Look-ups in named tables: a row name and a column name give one cell, copied from the table.

Table fiselaf
|  | kenivek | bevo | gomumi | nifer |
|---|---|---|---|---|
| pazovek | 0.41 | 0.60 | 0.61 | 0.77 |
| zitip | 0.16 | 0.19 | 0.20 | 0.66 |
| sube | 0.34 | 0.68 | 0.28 | 0.29 |
| pupu | 0.65 | 0.43 | 0.68 | 0.23 |
| dade | 0.61 | 0.35 | 0.11 | 0.12 |
| pakap | 0.39 | 0.66 | 0.64 | 0.57 |
| biket | 0.09 | 0.63 | 0.31 | 0.42 |
| vadud | 0.72 | 0.12 | 0.56 | 0.53 |
| zodu | 0.48 | 0.62 | 0.63 | 0.16 |
| fetob | 0.70 | 0.17 | 0.54 | 0.71 |

nifer of fetob: 0.71
bevo of zodu: 0.62
kenivek of dade: 0.61
gomumi of zodu: 0.63
kenivek of zitip: 0.16
bevo of fetob: 0.17
kenivek of fetob: 0.70

Table dep
columns: molu, kav, geb, pog, ton, vol, galu, fabu, gopud, babuka
bogigeb: [423, 126, 579, 640, 499, 424, 590, 268, 349, 424]
zos: [682, 383, 411, 651, 394, 943, 749, 445, 336, 342]
mot: [422, 262, 367, 760, 282, 698, 606, 389, 226, 585]
gurem: [787, 340, 431, 522, 287, 806, 631, 297, 306, 514]
nopugi: [374, 129, 340, 492, 432, 679, 661, 475, 358, 531]
muben: [204, 653, 502, 343, 546, 476, 54, 164, 691, 139]
pon: [685, 154, 404, 541, 513, 540, 722, 445, 378, 339]
lepuge: [410, 236, 302, 587, 454, 484, 794, 480, 278, 619]
rad: [716, 359, 375, 729, 463, 595, 716, 280, 414, 488]

ton of gurem = 287
galu of rad = 716
babuka of muben = 139
geb of lepuge = 302
vol of gurem = 806
ton of bogigeb = 499
galu of nopugi = 661
molu of muben = 204
ton of lepuge = 454
Row with the largest ton: muben

boguku =
	gazabas	mer	fer	gasimab	res	mebo	kobari	pabo
gubilas	37179	30638	64158	60871	41209	77228	55345	64822
dotib	64214	19390	66645	57914	49362	42332	42105	48277
guloz	61958	69111	52751	31599	29000	24694	28225	33582
zubafov	54318	21050	54325	43367	69401	59756	69709	62426
tabazo	68521	65191	46376	53785	55597	63679	30254	31897
bagole	77055	47186	48863	33593	53240	27521	42585	65257
gibop	14564	76306	48178	38364	59960	30959	69619	52150
bobe	41234	27096	45627	60413	59690	77546	69036	60973

dotib, gasimab: 57914
gibop, res: 59960
bagole, gasimab: 33593
gubilas, kobari: 55345
zubafov, gazabas: 54318
guloz, gazabas: 61958

muv:
columns: zakolu, nim, tufelin, lepob, denidun, dama
sonused: [-732, 439, 75, -633, 267, -550]
dod: [513, -739, -348, 404, -557, 311]
kedo: [-523, 254, 10, -503, 159, -499]
navom: [-714, 421, 66, -623, 261, -546]
tavotuv: [-110, -142, -135, -146, -121, -186]
fipig: [-712, 434, 82, -650, 270, -608]
ronul: [-499, 218, -11, -449, 126, -410]
nite: [292, -538, -276, 249, -431, 218]
lidores: [492, -720, -341, 393, -548, 311]
nelefuz: [521, -756, -358, 439, -579, 375]
nirigu: [-666, 366, 44, -561, 217, -464]

dama of fipig: -608
zakolu of navom: -714
tufelin of kedo: 10
lepob of sonused: -633
lepob of nelefuz: 439
nim of navom: 421
zakolu of fipig: -712
denidun of fipig: 270
lepob of fipig: -650
nim of nite: -538
lepob of kedo: -503
nim of sonused: 439
zakolu of tavotuv: -110
dama of sonused: -550
zakolu of ronul: -499
dama of nirigu: -464
lepob of lidores: 393
denidun of tavotuv: -121
tufelin of tavotuv: -135

fopu.tsv
	rebako	refa	doliri	tazagek
nezolu	650	565	407	232
disol	550	719	729	590
mibap	650	471	490	890
tuv	598	584	737	716
nup	373	659	544	631
vidor	642	688	166	454
gabol	383	226	373	708

doliri of tuv: 737
tazagek of nup: 631
tazagek of mibap: 890
tazagek of disol: 590
refa of nezolu: 565
refa of vidor: 688
doliri of vidor: 166
doliri of gabol: 373
tazagek of nezolu: 232
rebako of nezolu: 650
tazagek of tuv: 716
refa of nup: 659
doliri of nezolu: 407
rebako of disol: 550
refa of gabol: 226
rebako of gabol: 383
rebako of nup: 373
Which row has the largest doliri? tuv

Table mesu
,ler,zatatak,sal,zir
berod,428,352,140,240
lem,159,92,386,513
zan,436,180,228,301
godozug,496,289,148,222
medit,380,377,142,268
dulem,58,116,95,901

sal of lem is 386
ler of godozug is 496
sal of dulem is 95
zatatak of dulem is 116
ler of zan is 436
zatatak of berod is 352
zir of dulem is 901
ler of dulem is 58
zir of zan is 301
sal of zan is 228
zatatak of medit is 377
sal of medit is 142
sal of berod is 140
zatatak of zan is 180
sal of godozug is 148
ler of medit is 380
zir of berod is 240

